The same points and some others measured another way (B), then each row and its match in B
B (72 x 29)
[[ -33  -15   87  -67   11    8   -2  -30  188 -199  -74 -202  159   -2
  -124  -72  -76 -113   58  -69  -69   99  -46   25   36   -2  160  111
   -61]
 [-604  -80  146   39 -129  175 -169 -121 -229 -103   92 -115   88  -14
   -98 -199  105  265  100  221  -61   67   84  125   32  -42  -36  462
  -161]
 [-329   14   23  -49  -98 -117   40 -145 -134  263  198   41  -71  -57
  -104  105 -421   44  -65  171   52   15  105  -40   82  -38  -27   80
  -152]
 [-166 -104  111    9   33   -8   54  -41   36 -103   66  -58   53  -10
   -53   43 -156   42   60  -59    5  161   71   23    9   -6  162  205
   -56]
 [  21  -53  -47 -127  -59  -95  216 -136  101  360   98 -131  -96  -79
  -226  118 -538 -158 -133    7 -125  -29   73  -84  -99   75  -77 -240
   -34]
 [ -50  -40  120  -14  -95  228  -63 -124  260 -191  -79 -178  139   28
  -135 -151  116   53  123  -68 -302   25   32  -39  -47  -54  233  116
     4]
 [ -30   70  -37 -147 -102  -73  -18 -117  -21  271  -28 -231  -29 -109
  -199  -45 -315 -151 -158  176  -45 -141  -69  113   16   46 -250 -206
   -37]
 [ 194 -119   40  107  230   -4   84   42  282 -127   -1 -210   47 -103
    -3  130  -83  -59 -178 -298   82  130  -51   70  -64  219   -9 -172
   270]
 [-122  -51  174   30 -102   70   -2   -2   -6  -90   94   29   53   30
    -4   26   34   95  186  -68 -124   90   96   -8   84  -50  247  223
    52]
 [  87   -9  166  121  116  -49  -97   70   19 -246   -5   54   42  -26
   189  142   80  105   50 -138  187  123  -24  188  168  -45  206  149
   173]
 [  43  -58  185   32 -132  216  -73   27   73 -143  -33 -119   88   13
   -24 -101  274   78  185 -111 -273  -13   30   84   15    6  159  110
   204]
 [ -90  185  165   86 -210  182 -389 -164  -96  -48  -44  135  -10   -7
   152  -55  286  338  106  223  -79 -188   22  191  233 -270  142  158
    95]
 [ -80   31  252   81 -144   71 -170  -40 -154 -153   40  255  -10   61
   197   77  168  296  295   45  -39   39  127  134  218 -282  405  373
    49]
 [ -55  132   77   67   60 -121 -149  -22   56 -102   59   44   54  -53
    99  133  -93   42  -81   -2  224   48  -51   65  247  -46  102   53
    53]
 [-230   23  175   96   18  117 -230 -138   90 -393  -58   35  141   44
    89  -57  153  256  147   38   35  131   32   90  136 -222  362  418
  -111]
 [ 408   33  105  -50 -127  108   22   25  285   23  -87 -136   44  -12
   -65   14   82 -143   87 -209 -316 -111  -28   -5   18   31  167 -260
   300]
 [-271  -29   -2   11  -29   69  -12 -179   84  124  104 -162   10  -81
  -163  -19 -219   66 -150   72  -62   -3   51  -40  -50   73 -102  -15
   -43]
 [ 169   -9  -29 -164  -75  -73   93  -54   14  295  -69 -256  -63 -112
  -192   -2 -330 -214 -128   63 -102 -127  -63  153  -69   93 -235 -300
    64]
 [ 452  -26   -6  -47    0   -1  133  -41  262  236  -51 -156  -92 -100
   -82  143 -235 -159 -137 -177 -167 -112  -11   41  -94  105  -39 -455
   294]
 [ 348   50   84  -50  -60  -25   45   18  218   40  -43  -53   13  -21
   -22  106  -90 -146   44 -171 -139  -51  -25    6   76   -3  179 -214
   212]
 [ 298  -15  160   26   41  -23  -64  128    6 -159 -110  -73   34  -40
   116   62  126  -33   84 -142   49   15  -81  283  115   -2   93  -11
   265]
 [-121  -34  173  113   19  239 -165   -8  258 -421  -52 -200  234   12
   -19 -153  347  108   99 -166 -133  108  -34   20   50   43  216  233
   122]
 [ 236    1  261   96 -144   69  -68  119  -94  -70   49  206  -40   39
   217  149  251  161  292 -156 -116  -13   91  143  194 -129  344  122
   338]
 [-409 -136  189  -28 -245  161   57   14 -156   19  184  -86   77   37
  -173 -123   54   79  256   15 -291   81  155  -57    6   39  111  347
   -34]
 [ -56    8  163   -3 -127   -4  -23   -8  -74    4   77   89   -4   21
    31   71  -46   78  172    0  -75   30   84   42  138 -113  227  172
    38]
 [ -97  -86   30   -5   97  -19   49  -44  109  -45   12 -228   61  -81
  -118    4 -190  -60 -113  -59   44  100  -28   67  -42  127  -66    4
    10]
 [ 340  -69   19   -4  156 -122  125  -38  174   66  -59  -70  -81  -91
    22  218 -325  -84 -130 -158   88   46   -9  133  -49   24   58 -234
   157]
 [-106 -124  133  102  119   53   21  -23  159 -263   47  -55   98   -4
    16   61  -19  101   50 -179   28  213   61    7    6   13  250  224
    37]
 [-352  -70  147  143   46  142 -152  -26   -1 -264   75 -118  131  -35
    13  -74  181  212   13  -23   51  129   16  100   62   52   46  314
    41]
 [-217   56  101   48   53  -83 -153  -94  -59 -149   21   56   41  -29
    78   61 -120  142   -2  105  215   96    1  142  182 -142  138  255
  -108]
 [ 181  -20   39   16  151 -114   54  -70  204  -66  -40  -27   -6  -56
    33  183 -282  -33  -86 -127  121   99   -2   65   25  -38  173  -74
    49]
 [ -37   23   -3  -78  -81  -83   34  -75  -57  285   70 -121  -72 -100
  -124   59 -310  -81 -126   95  -16  -86    4   77   27   65 -182 -166
    37]
 [ -45 -120  277  110 -274  320  -77   35 -155   -2  103   81  -34   41
    75  -39  401  304  331  -72 -376  -55  184  100   20  -64  221  234
   303]
 [ 234  -46  106   83  216  -47 -152   43  -45 -224 -195 -138    2 -112
   174   61   78   77  -98  -41  276   41 -136  473   57   -5  -80    2
   216]
 [ 123   99   -5 -276 -449 -115  184 -126 -210  799  153   53 -253  -50
  -243  118 -542 -195   52  233 -372 -315  140  -69   31  -75 -125 -370
    22]
 [ -51   92  235  117 -238  191 -270  -82 -137  -47   51  245  -40   40
   196   30  308  366  251   92 -152 -111  119  121  217 -265  306  240
   173]
 [  73   41   43   12  -74   68  -20   46  176   91   69 -237   67  -87
  -120  -11   42 -127 -113 -133 -142  -91  -70  -26   50  229 -144 -245
   286]
 [ 221  -14  -26 -240 -200  -79  237  -47   81  446    9 -223  -84  -68
  -296   30 -447 -332  -37    2 -303 -145   13  -41  -90   98 -129 -377
    59]
 [ 194  173   56  -37   11  -69 -197  -28  121 -103 -156 -131   81  -64
    30   -7    0  -93  -76   38   99  -91 -168  202  190  -58    8 -121
    95]
 [-514   31  115  -24 -147  -54  -96 -117 -288   72  174   81    0   -9
   -44    0 -197  164   87  260   79   52  103   57  172 -133   51  373
  -227]
 [ -80 -110  -56 -157  -45  -88  232 -104   26  344   74 -267  -64 -104
  -300   23 -526 -206 -156   44 -111   -2   39  -10 -157  155 -219 -197
   -76]
 [-258 -130  -72  -81   98 -190  195  -40  -85  274  147 -288  -41 -156
  -239   71 -551 -175 -279   59  163   89  -14   72  -94  259 -375 -108
   -84]
 [-530  -70  135  -89 -312   29   64  -98 -322  278  270   50  -44   20
  -179  -35 -232  112  199  217 -207   18  210  -76   56  -65   42  326
  -188]
 [-169 -195   75   -4   31  109   31  -48  -73  -19  -25 -279   19  -83
  -131 -105  -54   55  -32   24  -60   65   13  221 -153  114 -163  112
    25]
 [ 357   26  -52 -185    8 -148  124  -70  170  233 -138 -251  -55 -109
  -171   66 -424 -305 -159  -14  -53 -101 -100  127  -58   55 -132 -399
    60]
 [  33   63  159  149  -86  172 -232 -103   25  -62    9  112  -31  -24
   164   55  226  303   51    9  -64  -89   57  130  133 -138  170   61
   227]
 [   2  177  225  114 -187  -17 -267   48 -249   10  111  287  -56   -1
   267  147  220  239  172   82   79 -109   37  183  378 -190  189  156
   237]
 [ 315  -28   90   64  139  186 -100  -36  459 -364 -230 -279  168  -36
    -7  -74  217  -28  -38 -256 -122   35 -114  108  -51   48  172 -108
   234]
 [ 323   -7   12  -78   41 -139  153   44  172  160   -6 -161  -28  -93
   -85  157 -304 -251 -116 -168  -15  -15  -58   48    7  137  -41 -325
   197]
 [ 149  -67    1 -184  -46 -117  129  -28  -87  255  -91 -242  -78 -101
  -177    4 -370 -210  -68   83  -50  -66  -47  231  -84   51 -212 -193
     9]
 [-504  -93   54  -97 -292   38   67  -30 -423  465  267 -180  -91  -97
  -262 -101 -214   16  -18  256 -170 -103  105   72  -29  181 -410   75
   -25]
 [ -27  221  161 -136 -346   10 -185  -96  -73   58  -33  116   45   71
   -25  -59    7   12  273  200 -220 -152   23   20  273 -303  293  145
   -86]
 [-105  113  140  -15   -5    1 -286  -79  -33 -318 -176  -57  136   -3
    70 -112  115  101   94  158  125   23 -101  272  211 -217  157  295
  -112]
 [-243  -29   74 -124 -132  -33   46 -151  -69   96   40  -36    4    4
  -156  -23 -314    3  102  156 -104   44   95    6   18 -131  124  196
  -229]
 [ 284   20   71   10   28   13  -11    8  227  -38  -61 -121   34  -56
    -4   74  -25  -82  -43 -167  -64  -28  -56   71   41   47   83 -190
   233]
 [-349 -182  174   41 -163  164   32 -138 -216   84  152   96  -80   20
   -34    7  -62  314  209  101 -192   77  250   50  -68 -133  180  365
   -68]
 [-264  -84   46  -36  -81  145   51  -51  164    0   84 -335  142  -45
  -278 -155  -45  -91  -39  -61 -236   42    5 -104  -78  208  -88   24
     8]
 [-229  169    4   35    2  -76 -160 -161  104   30   97  -11   46  -69
   -26   68 -211   51 -178  115  152  -22  -34  -40  198  -39    4   -5
   -66]
 [  77  210   67   24  -39   36 -284   -4  164 -139  -94 -185  145  -72
    12  -81  196  -57 -106   15   35 -134 -192  140  232   42  -72 -127
   191]
 [-381   22  133  -50 -341  106  -83 -186 -291  281  165  127  -98   15
   -78  -37 -113  238  181  292 -229 -113  193   14   84 -200   75  242
  -122]
 [ 386  106   16 -384 -458  -84  167  -76 -104  639  -83  -99 -171  -20
  -283  -12 -420 -347  155  194 -478 -347   29   59   -3 -118  -62 -411
    27]
 [ 100  154  101  148   -5   82 -275 -103  120  -81  -11   75    1  -57
   176   98  159  214  -73   -2   66 -101  -28  119  200 -103  113  -61
   232]
 [ 173   88   18  -37  -19   50 -164  -87   98   31 -164 -239   20 -108
   -49  -74    9  -40 -141   76  -28 -164 -136  245   29   18 -173 -216
   146]
 [-381  -11   64  -77 -221   -1   49 -186 -140  274  199   61  -61   -2
  -158   32 -341   97   75  191 -148   -6  176 -103   39 -106   79  168
  -193]
 [ 192   43   68   58   47  119 -132  -32  282 -159 -106 -207  101  -66
    -1  -28  145   -9  -87 -133  -65  -46 -102  104   35   61   27 -145
   238]
 [-102  -85  120   76  107   43 -124   40  -75 -218  -59 -192   76  -78
    39  -56  123   89  -32  -14  138   86  -72  306   33   78  -92  170
   111]
 [ 218 -110   19 -206  -86  -70  220  -42   19  261  -79 -216  -73  -56
  -217   20 -390 -235   18   -5 -195  -40   19  113 -135   33  -58 -199
     7]
 [-171  -78   64  -83    9    5  -16   -8  -42  -81  -65 -319  104  -69
  -163 -147  -84  -94  -24   63    1   55  -80  198  -28  100 -153  112
   -57]
 [ 181   53  153  107 -118  127  -91  -63  131   25   63  154  -48    5
   122  146  110  184  106 -118 -176  -72  104  -20  114 -118  294  -48
   270]
 [-179  -14  173  186   30   75 -166   15  -66 -179  113   65   35  -36
   159   74  190  260   31  -52  116   80   41  132  161   -4  110  235
   175]
 [ 254 -100   65  -56   52   55   36 -144  158  -52 -196 -116  -33  -35
   -33   25 -168   24   32  -35 -106   19   23  189 -126 -136  169  -43
    16]
 [ 115   67  -17 -120  -37 -133   61   -4  105  192    3 -223   17  -98
  -166   42 -300 -263 -144  -13  -16  -70  -94   38   57  135 -159 -269
    77]]
Rows of B count from 0, top down.

[ 547 -211 -171   11 -105  271  192 -134  -41  288  -97  202 -176   17
 -208  352  -47  -66   87  289  127   82 -249 -234 -381  397  -14  213
  212 -231]
60
[ 231 -103   20   77  279  118 -118 -173   83  219 -142   35 -245 -108
  134   53  163   55 -116   27  -27   46 -298  -69 -232  269   98    2
  519 -127]
49
[-258   99  300 -122 -360    8 -167  150 -306 -423  256 -114  183  280
 -228  -61  -93 -271 -143 -286  264 -121  396  264  207 -148  -66  -41
 -687  240]
64
[-140  224   65  120  141 -237 -316 -148 -270  -25 -100   75 -128   14
   96 -196  199  220 -192 -189 -209  -20 -416   22  111    5  122 -147
  319  -81]
67
[  97  240  115   84 -155  151 -260 -251 -419 -122  -74   43 -335    8
  -58  414  466  141   45  -67  183 -122 -433  248 -137  148 -279 -237
 -118 -187]
34
[-108  -90  368  208  -25  -36 -434   12  -50 -179  144   54  219  271
   83 -114  -75  -91 -217 -588   59  -39   99    9  187 -138   82  -35
 -199  217]
33
[ 117   51  -26  184  265 -107 -329 -279   42  209 -219  163 -225 -130
  165  -56  125  293  -76  -38 -284   76 -555 -192  -93  220   59  -32
  669 -228]
2
[ -34   85   21   -1 -310 -118 -160  -32 -190 -107   56  233   88  137
 -260  -34 -240   25   41  -40  -67   22  -92 -147  104   73  -77  135
 -169  -60]
35
[  33  -88  193  -73  128  221  -31   -3  -45   -4   30  -64 -191  -18
   34   70  197 -188 -158  -52  261  -76   34  194 -153  189   59  -23
   50   59]
57
[-319  151  273   23 -181  -76 -392  -85 -179 -317   19  -77    7   80
  -74 -138   55  -34 -119 -310   36 -140   71  217  197  -34 -130 -130
 -207   64]
16
[  70   34  116  280  102 -106 -434 -247  -85   14 -146    8  -39   74
  130  -75  132  177 -176 -336 -189    2 -323  -68   33   11   42 -138
  322  -79]
29
[ 270 -150    7 -317  290  209  237  233  148  160  249  -73  -83   -7
   49   84 -113 -233 -157  305  191  210  197  -55 -274  178  243  193
   65  117]
40
[ 285  -55   30 -392   89  118  228  433   36   32  557  108  155  210
  -57  208 -369 -220  -65  274  217  345  286 -186 -152  -10  214  299
 -446  235]
42
[-183  173   93 -236  338   50 -126  -74   47   -8  -60 -177 -405 -299
  150  -97  286   44 -139  208   13  -13 -131  253 -126  245    4 -119
  391  -74]
28
[ 141  155 -138   47  202  -59 -204 -317  -26  181 -281    8 -364 -225
   67    6  216  288  -35  210 -255   58 -525  -73 -180  290  -36  -87
  661 -327]
63
[ -10 -214  202 -249 -327  270  259  286 -157 -152  309  112  116  230
 -346   98 -234 -514  -45   -1  509  -89  475  117  -49  147   46  269
 -613  231]
11
[ 200  154   40 -145 -190  -53  -16  222 -342 -188  382  -53  227  376
 -139  158 -173  -81 -135  -29   93  200  157  -47   37 -228   95   26
 -591  164]
12
[ 156  -75  -44 -217 -218   18   75  151   64  -18  222  110  167  134
 -268   19 -475 -159   32  206   24  185  242 -240  -47  112   15  302
 -242   40]
68
[-127  190   -7 -318   77   33    9  -26  -56 -100  -35 -287 -279 -191
  -66 -104  126  -60 -117  320   27   -4   84  242 -105  188  -37  -76
  138  -73]
21
[  70  -31   68  200  161   -9 -327 -268   53  149 -204  176 -202 -105
  101  -19  121  177  -54 -129 -144   -8 -433 -115  -86  245   -7  -13
  520 -176]
71
[ 186   14   13   12  352   57 -126 -122   29  210  -69   63 -285 -127
  185   74  210  128 -116   87  -53   95 -379  -53 -211  227  118  -25
  492 -119]
39
[-193  124  407   85   65 -180 -462  221 -204 -283  423  110  299  376
  175  -83  -82   -4 -255 -594   39   92   65   21  300 -355  171  -69
 -477  352]
41
[ -32  341   41    3 -217 -324 -341   50 -358 -259  240   28  237  316
  -97  -45 -181  188 -107 -182 -217  171  -93 -113  243 -289    6  -66
 -392   56]
8
[  11  202 -118   52   27 -228 -178 -182 -213   63 -155  100 -130  -27
  -48 -153   36  234  -86   61 -288   53 -413 -128   23  114   71  -29
  386 -203]
54
[ -14    2  396   67 -140   66 -330  152 -218 -315  360  -40  249  394
   26  136  -24 -180 -197 -519  265    5  248  140  139 -257   15  -82
 -656  311]
13
[-138  169  118  -81   41 -235 -274  104  -74 -160  209  -19  164  147
   29 -219 -206   55 -184 -143 -171  152   60  -73  181 -154  124   11
 -116  128]
7
[  12  260  208   50 -304 -147 -383   92 -404 -379  340  -46  292  437
  -86  139  -88   43 -123 -379   27  100   77   39  223 -361  -70 -135
 -721  176]
24
[  57  -46  242  182 -208   42 -235  -23 -307 -209   80  -89  167  344
  -79   19   58 -162 -228 -468  162  -97  116  117   89 -140   53 -109
 -341  149]
52
[ 315 -101 -112  -31   81   92    6 -113  111  226  -70  120 -147  -70
  -57  102 -109   33   11  236  -65  140 -206 -229 -240  304   34  164
  361 -170]
37
[-120   18  313 -235  -26   45 -136  328  -15 -250  489   24  208  231
  -10   31 -243 -228 -130 -165  232  130  380   61  107 -140   68  110
 -593  332]
69
[ 329  -95  -77  -61  130  -65   38  135   28  139  182   18  175  199
    4  -60 -298  -50 -190   60 -112  277   53 -305  -87  -20  296  178
   82   73]
26
[  92   51 -143   34   78  -52 -116 -274   15  224 -267  241 -309 -220
  -66  -34   31  213   58  235 -219   29 -508 -191 -153  399  -37   91
  630 -325]
59
[-322  312   13   10  -91 -353 -376 -156 -177 -141  -98  120  -53  -47
  -89 -318  -77  250  -50  -64 -335   -2 -295  -54  234   42  -50  -38
  212 -137]
56
